Below are the code and all the weights of a small trained network. Each question names an input and a class and asks about switching units off, where a switched-off unit gives its printed mean instead of its output.

import numpy as np


def w(rows, s, z=0):
    codes = np.array(rows[::2]) - 128.0
    scale = np.full(codes.shape[1], s)
    scale[-1] = z or s
    return codes * scale


def f(y):
    return y / 2 * (1 + np.tanh(0.7978845608 * (y + 0.044715 * y**3)))


def log_softmax(a):
    a = a - a.max(-1, keepdims=True)
    return a - np.log(np.exp(a).sum(-1, keepdims=True))


def net(x, mask):
    res = np.array(x, float).reshape(1, 7) / 4 @ E
    y = f(res @ A[0][:, :-1].T + A[0][:, -1])
    res = res + np.where(mask, y, B[0][:, -1]) @ B[0][:, :-1]
    return log_softmax(res[-1] @ U[:, :-1].T + U[:, -1])


A, B = {}, {}
E = w([
[95,87,125,156,139,151,132,10,124,39,141],'x0',
[70,161,112,87,88,197,187,55,204,123,148],'x1',
[181,98,237,126,209,91,121,90,142,170,204],'x2',
[52,157,147,220,115,182,166,181,118,191,131],'x3',
[167,70,178,150,149,133,102,133,88,190,31],'x4',
[255,132,248,143,110,184,193,141,167,143,190],'x5',
[222,124,69,62,188,162,71,86,114,204,235],'x6',
],0.0095)
A[0] = w([
[140,141,94,22,178,170,58,32,145,70,253,191],'neuron 1',
[170,95,232,72,75,64,160,132,185,62,61,125],'neuron 2',
[60,166,195,179,83,171,211,135,215,97,187,226],'neuron 3',
[113,121,90,100,153,58,99,173,38,166,98,1],'neuron 4',
[68,104,106,126,81,154,104,189,121,137,36,164],'neuron 5',
[52,80,112,165,121,116,128,64,106,40,20,71],'neuron 6',
[206,87,145,118,169,149,69,150,108,108,26,54],'neuron 7',
[74,235,87,121,62,166,91,159,102,104,74,90],'neuron 8',
],0.0076,0.0033)
B[0] = w([
[160,91,102,127,78,120,55,78,142,102,181,235],'neuron 1',
[155,155,115,75,66,103,186,173,173,97,72,196],'neuron 2',
[73,174,142,135,156,103,205,77,127,139,129,254],'neuron 3',
[108,113,120,193,126,102,160,57,118,137,106,192],'neuron 4',
[149,112,131,109,113,142,63,188,19,150,80,235],'neuron 5',
[161,72,131,173,247,95,43,128,148,139,174,250],'neuron 6',
[97,118,96,126,166,117,155,159,168,107,126,181],'neuron 7',
[148,160,123,86,130,141,147,197,114,136,104,225],'neuron 8',
],0.012,0.013)
U = w([
[169,117,174,90,179,105,156,192,184,118,131,253],'0',
[24,127,139,190,132,83,150,114,97,125,81,190],'1',
[75,96,15,95,77,120,115,43,221,69,155,182],'2',
[254,49,177,107,150,119,39,104,104,156,180,77],'3',
[118,180,231,101,30,180,212,94,161,126,114,13],'4',
[120,169,84,70,171,144,111,159,156,130,203,30],'5',
[170,158,71,46,19,130,121,202,92,114,68,171],'6',
],0.0088,0.0019)

Each question gives the input, the list of numbers given to net, and the class t.
The units are the neurons (one row each of A and B). Each row of codes is followed by its name. A weight is (code - 128) times the scale printed after its matrix; where a second scale follows, it is the last column's (A, B and U).
mask holds one flag per neuron, in row order. A switched-off neuron (its flag False) gives its mean, the last column of its row in B, instead of its output. The means were averaged over made-up inputs and are rounded, as every weight is.
A unit's drop is (log p(t) with every unit on - log p(t) with that unit switched off) / (log p(t) with every unit on - log p(t) with every unit switched off).
The circuit of an input: a set's keep is (log p(t) with only the set's units on - log p(t) with every unit switched off) / (log p(t) with every unit on - log p(t) with every unit switched off). Starting from all 8 units, units are removed one at a time, each time the one whose removal leaves the highest keep (on an exact tie, the one counted first), for as long as the keep stays at least 0.8.
units of the circuit, in order: the units of the circuit, biggest drop first
most important unit: the unit with the biggest drop
k most important neurons: the k neurons with the biggest drops, biggest first
drop of u: that unit's drop, to one decimal
input [-6,6,-4,-6,-7,6,-8], class 4: most important unit	neuron 3
input [5,-5,8,-6,8,1,0], class 0: units of the circuit, in order	(neuron 7; neuron 2)
input [4,-7,-8,-4,-2,-2,6], class 2: 3 most important neurons	(neuron 5; neuron 6; neuron 4)
input [2,4,-2,-4,-3,2,7], class 2: 3 most important neurons	(neuron 6; neuron 5; neuron 8)
input [1,-1,0,-3,-7,-6,-4], class 3: 2 most important neurons	(neuron 6; neuron 3)
input [1,1,-2,1,8,5,0], class 0: 2 most important neurons	(neuron 5; neuron 7)
input [5,-3,0,-5,-5,6,1], class 2: 2 most important neurons	(neuron 6; neuron 5)
input [-1,-8,-5,5,3,3,-1], class 6: 3 most important neurons	(neuron 6; neuron 3; neuron 5)
input [4,-6,-3,1,3,4,-6], class 0: 2 most important neurons	(neuron 6; neuron 2)
input [-1,-2,-8,4,-6,1,6], class 6: 2 most important neurons	(neuron 6; neuron 8)
input [0,-4,-4,-5,-7,0,5], class 2: 2 most important neurons	(neuron 6; neuron 5)
input [-8,6,4,0,-8,1,-1], class 4: 3 most important neurons	(neuron 6; neuron 3; neuron 7)
input [0,-8,2,-8,7,0,-7], class 0: 3 most important neurons	(neuron 2; neuron 7; neuron 6)
input [-2,8,6,-5,-1,8,1], class 2: most important unit	neuron 1
input [-5,4,-2,1,0,-5,-5], class 6: 2 most important neurons	(neuron 8; neuron 5)
input [6,-8,2,1,-3,-5,7], class 2: units of the circuit, in order	(neuron 6; neuron 5)
input [7,5,-2,-3,5,-7,-3], class 3: drop of neuron 6	0.4
input [1,-1,-5,-2,1,8,-3], class 4: drop of neuron 6	0.2
input [5,-2,-6,-7,1,2,-6], class 0: drop of neuron 2	1.0
input [3,7,-8,0,-5,3,-2], class 1: most important unit	neuron 3
